Here is a tiny trained network, its code and every weight. The questions are about switching its units off for an input and a target symbol, where a switched-off unit gives its printed mean instead of its output.

import numpy as np


def w(rows, s, z=0):
    codes = np.array(rows[::2]) - 128.0
    scale = np.full(codes.shape[1], s)
    scale[-1] = z or s
    return codes * scale


def norm(h):
    return h / np.sqrt((h * h).mean(-1, keepdims=True) + 1e-5)


def softmax(a):
    e = np.exp(a - a.max(-1, keepdims=True))
    return e / e.sum(-1, keepdims=True)


def log_softmax(a):
    a = a - a.max(-1, keepdims=True)
    return a - np.log(np.exp(a).sum(-1, keepdims=True))


def net(x, mask):
    ids = ['βγηθφψ'.index(c) for c in x.split()]
    T = len(ids)
    res = E[ids] + P[:T]
    u = 0
    for l in range(2):
        r = norm(res)
        for j in range(3):
            rows = slice(2 * j, 2 * j + 2)
            q, k, v = (r @ M[l][rows].T for M in (Q, K, V))
            z = softmax(np.where(np.tri(T) > 0, q @ k.T / 2**0.5, -1e9)) @ v
            o = O[l][rows]
            res = res + np.where(mask[u + j], z, o[:, -1]) @ o[:, :-1]
        u += 3
    return log_softmax(norm(res)[-1] @ U[:, :-1].T + U[:, -1])


Q, K, V, O = {}, {}, {}, {}
E = w([
[109,131,107,120],'β',
[129,120,148,89],'γ',
[181,174,224,150],'η',
[129,132,255,90],'θ',
[91,81,71,110],'φ',
[87,71,91,148],'ψ',
],0.0057)
P = w([
[130,162,45,148],'0',
[138,216,110,97],'1',
[203,67,61,189],'2',
[190,129,88,62],'3',
[78,255,186,157],'4',
[177,83,125,179],'5',
[170,116,127,65],'6',
[53,181,193,101],'7',
[166,89,143,182],'8',
[172,133,146,65],'9',
[54,144,201,93],'10',
[156,88,151,189],'11',
],0.007)
Q[0] = w([
[58,94,87,80],'0.h0',
[126,158,46,125],'0.h0',
[145,1,29,172],'0.h1',
[102,62,133,130],'0.h1',
[147,204,192,104],'0.h2',
[46,182,86,142],'0.h2',
],0.0075)
K[0] = w([
[2,146,117,132],'0.h0',
[56,151,62,134],'0.h0',
[158,250,175,226],'0.h1',
[69,143,164,85],'0.h1',
[82,99,217,117],'0.h2',
[119,81,97,58],'0.h2',
],0.0083)
V[0] = w([
[10,102,163,150],'0.h0',
[139,85,185,254],'0.h0',
[51,136,111,94],'0.h1',
[70,162,167,176],'0.h1',
[179,133,44,102],'0.h2',
[113,82,136,46],'0.h2',
],0.0053)
O[0] = w([
[76,108,68,63,74],'0.h0',
[130,159,104,146,38],'0.h0',
[168,172,119,166,175],'0.h1',
[140,163,102,84,108],'0.h1',
[200,142,254,101,251],'0.h2',
[218,88,81,132,108],'0.h2',
],0.0055,0.0022)
Q[1] = w([
[75,107,156,152],'1.h0',
[60,197,104,2],'1.h0',
[163,102,141,168],'1.h1',
[111,92,135,191],'1.h1',
[198,187,154,94],'1.h2',
[109,89,101,239],'1.h2',
],0.0094)
K[1] = w([
[43,114,99,154],'1.h0',
[111,51,253,83],'1.h0',
[177,155,172,89],'1.h1',
[80,220,77,138],'1.h1',
[110,105,79,170],'1.h2',
[134,182,146,43],'1.h2',
],0.0076)
V[1] = w([
[250,221,215,86],'1.h0',
[241,116,44,26],'1.h0',
[70,230,227,38],'1.h1',
[136,230,83,2],'1.h1',
[74,81,108,180],'1.h2',
[160,188,32,132],'1.h2',
],0.0059)
O[1] = w([
[57,90,99,164,254],'1.h0',
[89,179,1,139,147],'1.h0',
[87,168,146,90,208],'1.h1',
[68,190,168,114,164],'1.h1',
[57,111,100,182,77],'1.h2',
[59,120,168,107,139],'1.h2',
],0.0073,0.0034)
U = w([
[24,166,85,103,192],'β',
[50,44,128,225,97],'γ',
[234,144,151,87,254],'η',
[133,32,169,88,16],'θ',
[167,175,2,140,148],'φ',
[212,12,57,244,111],'ψ',
],0.0064,0.0023)

Each question gives the input, a string of symbols that net reads in full, and the target symbol t.
The units are the heads (2 rows each of Q, K, V and O). Each row of codes is followed by its name. A weight is (code - 128) times the scale printed after its matrix; where a second scale follows, it is the last column's (O and U).
mask holds one flag per head, layer by layer. A switched-off head (its flag False) gives its mean, the last column of its rows in O, instead of its output. The means were averaged over made-up inputs and are rounded, as every weight is.
A unit's drop is (log p(t) with every unit on - log p(t) with that unit switched off) / (log p(t) with every unit on - log p(t) with every unit switched off).
The circuit of an input: a set's keep is (log p(t) with only the set's units on - log p(t) with every unit switched off) / (log p(t) with every unit on - log p(t) with every unit switched off). Starting from all 6 units, units are removed one at a time, each time the one whose removal leaves the highest keep (on an exact tie, the one counted first), for as long as the keep stays at least 0.8.
circuit, biggest first: the units of the circuit, biggest drop first
unit that matters most: the unit with the biggest drop
heads that matter: for each layer, one digit per head in row order, 1 if its drop is at least 0.15 and else 0, layers parted by /
drop when u is switched off: that unit's drop, to one decimal
input ψ γ ψ, target η: circuit, biggest first : 1.h0, 1.h1
input θ θ θ ψ β η β θ γ, target β: heads that matter : 011 / 010
input φ β ψ ψ ψ φ φ ψ, target θ: circuit, biggest first : 1.h0, 1.h1
input η ψ η β, target β: circuit, biggest first : 1.h0, 0.h2
input ψ φ β, target η: circuit, biggest first : 1.h0, 0.h2
input θ φ ψ β β ψ β ψ φ, target β: circuit, biggest first : 1.h1
input θ β ψ φ γ β ψ ψ ψ, target β: heads that matter : 010 / 010
input φ φ φ φ β γ ψ ψ θ, target φ: circuit, biggest first : 1.h0, 0.h2
input ψ ψ ψ η β γ γ ψ, target θ: circuit, biggest first : 1.h0, 1.h1, 0.h2
input ψ ψ ψ φ ψ γ φ β φ, target η: heads that matter : 001 / 100
input β ψ ψ, target γ: circuit, biggest first : 0.h2, 1.h1, 0.h1
input η φ β β ψ ψ ψ ψ φ, target θ: heads that matter : 101 / 011
input γ ψ ψ ψ φ θ ψ ψ φ ψ ψ θ, target ψ: heads that matter : 111 / 001
input φ ψ γ ψ β γ, target φ: unit that matters most : 1.h0
input θ ψ ψ ψ γ ψ ψ ψ β, target β: heads that matter : 010 / 010
input β β φ, target γ: circuit, biggest first : 0.h2, 1.h1, 0.h0, 0.h1
input β η ψ ψ ψ γ ψ ψ ψ η, target ψ: circuit, biggest first : 1.h1, 0.h2, 1.h2
input θ φ γ, target β: heads that matter : 000 / 110
input ψ η φ ψ γ φ, target η: heads that matter : 000 / 100
input η ψ γ β φ ψ ψ, target ψ: heads that matter : 000 / 011
input φ η ψ, target φ: circuit, biggest first : 1.h0
input θ β ψ φ ψ θ, target β: circuit, biggest first : 1.h1, 0.h2
input ψ γ γ ψ β γ ψ θ γ φ β γ, target η: drop when 1.h0 is switched off : 0.7
input φ ψ θ γ θ ψ θ φ γ, target φ: drop when 1.h0 is switched off : 0.6
input φ η θ ψ η ψ η ψ ψ β β ψ, target φ: drop when 0.h0 is switched off : 0.0
